[[128 115 145 120 123 144]
 [101 135 156 127 100 123]
 [119 151 129 105 135 147]] Answer: 105

[[145 141 138 138 140]
 [143 141 139 135 132]
 [125 144 144 126 103]] Answer: 144

[[128 129 131 150 138 128]
 [130 147 141 129 128 128]
 [128 130 149 139 128 128]] Answer: 139

[[112 116 113 122]
 [145 134 133 127]
 [123 119 139 106]] Answer: 119

[[154 110 132 139]
 [104 131 147 103]
 [131 139 137 135]] Answer: 139

[[147 144 154 113 153]
 [137 113 136 124 155]
 [107 144 136 117 137]] Answer: 136
---
[[127 116 127 139 128 150 111]
 [132 114 116 143 138 142 116]
 [122 113 138 133 132 149 114]] 150

[[127 132 119 111 128 129]
 [134 121 129 116 121 130]
 [124 125 136  99 133 135]] 128

[[129 132 135 117]
 [114 136 131 134]
 [138 139 154 130]] 135

[[124 121 101 112 121]
 [133 134 154 144 134]
 [125 140 101 122 132]] 112

[[121 149 106 109]
 [133 139 134 139]
 [124 131 115 129]] 106

[[135 133 132 106]
 [105 118 107  99]
 [132 150 136 126]] 132
---
[[127 109 111 122 118 142 134 143 127 110]
 [123 125 142 130 118 132 122 133 123 129]
 [109 131 149 128 122 129 113 143 137 137]
 [102 146 154 120 129 131 106 142 135 134]
 [106 140 135 130 117 119 118 127 141 141]
 [121 151 137 131 117 121 104 120 140 140]
 [117 147 135 128 120 118 104 121 133 133]
 [117 151 125 131 131 123 111 106 141 138]
 [108 142 121 127 122 116 100 106 141 141]
 [112 132 120 141 125 123 112 103 137 139]]: 108

[[133 134 129 141 131 135 139 118 131 136 117 138 127 134]
 [130 131 128 133 127 127 134 124 129 131 123 131 126 131]
 [139 143 131 157 132 139 153 105 135 146 104 149 123 142]
 [128 128 128 128 128 128 128 127 128 128 127 128 127 128]
 [130 131 129 133 128 129 133 124 129 132 123 132 127 131]
 [126 126 128 123 127 126 124 133 127 125 133 124 129 126]
 [118 113 126  99 124 117 103 152 122 110 153 107 133 115]
 [128 128 128 129 128 129 129 127 128 129 127 129 128 128]
 [128 128 128 128 128 128 128 128 128 128 128 128 128 128]
 [131 133 129 138 130 133 137 120 131 134 120 135 127 133]
 [128 128 128 128 128 128 128 127 128 128 127 128 127 128]]: 131

[[125 110 126 137 121 127 120 132 137 149 157 131 129]
 [128 129 128 128 128 128 128 128 127 127 126 128 128]
 [125 110 129 135 124 126 121 132 136 148 158 130 131]
 [127 119 127 132 125 127 124 130 132 138 142 129 128]
 [126 118 127 134 124 128 124 130 133 141 144 131 129]]: 127

[[131 145 129 128 123 115 128 128 133 129 107 125]
 [126 122 125 128 129 130 129 128 134 125 125 130]
 [134 136 129 129 126 122 129 128 136 129 130 127]
 [117 138 128 124 120 119 132 128 133 127 124 131]
 [152 148 128 140 122 109 125 128 138 128 109 118]
 [110 141 128 125 127 111 132 129 131 128  99 121]
 [138 130 128 139 136 113 124 127 135 127 126 106]
 [130 147 127 129 125 113 131 127 124 127 133 126]]: 138

[[111 118 134 137 133 130 137 131 142 109 113]
 [135 117 142 131 148 117 139 126 116 149 122]
 [130 134 121 121 122 129 119 126 122 134 137]
 [108 116 123 128 112 138 141 117 147 102 112]
 [136 135 125 108 125 123 115 116 111 123 141]
 [113 117 131 135 133 130 135 133 123 106 108]
 [123 136 119 110 111 136 118 112 120 111 142]
 [132 137 119 134 116 134 127 133 143 142 138]]: 123
---
[[121 139 139 103 147 126]
 [121 130 131 103 140 110]]	121, 110

[113 155 125 114 117]	113, 117

[111 145 103 156 149 128]	111, 128

[132 106 124 143 113]	132, 113

[157 140 126 119 134 153]	157, 153

[126 147 135 152 146]	126, 146

[129 117 123 130 126 114 104]	129, 104
---
[[141 150 147 142]
 [133 118 130 128]] -> 150, 118

[115 150 127 114 123] -> 150, 114

[110 114 107 111] -> 114, 107

[[130 132 127 131 127 133]
 [153 112 144 143 152 148]] -> 153, 112

[[119 125 114 143 137 141 118]
 [130 129 132 131 130 131 132]
 [111 123 100 149 141 147 108]] -> 149, 100

[135 119 130 117 124 132 153] -> 153, 117

[104 111 108 115 105 106] -> 115, 104
---
[[101 127 122 133 155 127 128]
 [150 128 132 124 104 129 128]
 [143 128 131 125 112 129 128]] >> 104

[134 104 108 133 128 155 127] >> 108

[132 103 112 117 125] >> 112

[149 127 151 138] >> 138

[150 114 140 127 125 143 102] >> 114

[[122 101 135 134 129 123]
 [120 135 112 132 111 132]
 [124 142 128 139 110 136]] >> 110
---
[140 103 152 116 135 119] yields 152
[144 126 127 120 116 138 103] yields 127
[145 148 137 139 153] yields 137
[132 129 128 103 128] yields 128
[129 110 140 155 106 109] yields 140
[137 125 156 133 137] yields 156
[125 140 133 155 149 149] yields 133
---
[142 108 129 100 130] Out: 129
[130 124 135 127 125 101] Out: 135
[153 153 150 157 154 147] Out: 150
[133 157 148 151 139] Out: 148
[137 140 142 139 154 155 150] Out: 142
[132 126 100 114] Out: 100
[135 143 129 151 143] Out: 129
[126 123 131 104] Out: 131
[155 128 129 157] Out: 129
---
[134 118 138 152 135 144 143]
144
[142 111 152 126 114 150]
114
[147 118 147 150 146 149]
146
[107 131 123 140 138 143]
138
[149 113 125 103 128 134 117]
134
[121 102 118 109 154 115 129]
115
[138 108 110 106]
110
---
[[124 129 154 112 112]
 [129 133 107 119 119]
 [111 118 128 113 113]] value 119

[[118 124 124 139 137]
 [102 144 122 128 108]] value 128

[[106 137 146 128 108]
 [148 106 103 129 146]
 [132 135 120 116 140]] value 129

[[106 126 145 126 143 102 114]
 [130 136 106 108 120 126 122]
 [128 130 119 121 125 128 124]] value 126

[[123 131 142 107]
 [110 134 127 108]] value 127

[[136 119 122 141 128 127 124]
 [102 152 106 134 104 124 125]] value 124

[[133 135 127 103 111]
 [114 132 131 151 137]
 [133 133 129 107 112]] value 151

[[106 119 111 146 129]
 [151 118 137 103 106]
 [137 113 144 123 107]] value 103

[[140 150 134 127 128]
 [138 124 135 104 146]
 [141 130 140 106 141]] value 104

[[127 112 123 102 119 132]
 [133 122 127 133 117 130]
 [131 112 124 106 122 134]] value 117
---
[[150 126 140 118 135 156 132]
 [118 123 141 105 100 134 143]
 [121 138 141 132 104 153 141]] >> 118

[[ 99 119 119  98]
 [133 139 148 151]] >> 133

[[128 103 125 118]
 [125 125 126 118]] >> 125

[[143 133 126 120 117]
 [130 106 135 125 133]] >> 130

[[131 123 116 137 126 136 107]
 [133 133 128 130 125 128 132]
 [134 134 128 120 125 131 129]] >> 133

[[119 153 120 120 126]
 [139 124 116 123 127]] >> 139
---
[129 124 155 125 122 121 137] ⇒ 124

[[129 127 119 123 135 120 115]
 [141 129 108 155 123 126 113]] ⇒ 127

[[100 130 108 127]
 [140 128 122 130]] ⇒ 130

[[135 121 117 131 114 131]
 [151 111 131 138 128 115]
 [140 137 133 116 118 124]] ⇒ 121

[101 125 119 137 133 122 115] ⇒ 125

[138 103 126 154 127] ⇒ 103

[136 107 138 114 152] ⇒ 107

[130 138 146 152 134 126 117] ⇒ 138
---
[[117 142 119 105 122 144]
 [119 115 121 121 120 115]
 [148 127 122 146 141 127]] ==> 119

[[135 125 125 111 105 101]
 [134 113 131 112 131 105]
 [122 129 130 124 143 100]] ==> 134

[[126 123 129 116 122 126 128]
 [131 127 122 123 122 134 119]
 [112 129 136 103 142 117 139]] ==> 131

[[128 128 129 129 127]
 [134 124 119 104 151]
 [128 128 127 126 130]] ==> 134

[[118 135 125 138 135 133]
 [137 143 126 115 151 135]
 [121 140 115 149 131 138]] ==> 137

[[111 103 153 113]
 [129 125 133 133]
 [144 114 153 128]] ==> 129

[[135 118 123 129]
 [142 125 102 133]
 [127 126 127 126]] ==> 142

[[139 143 135 135]
 [123 128 124 122]
 [113 104 115 124]] ==> 123
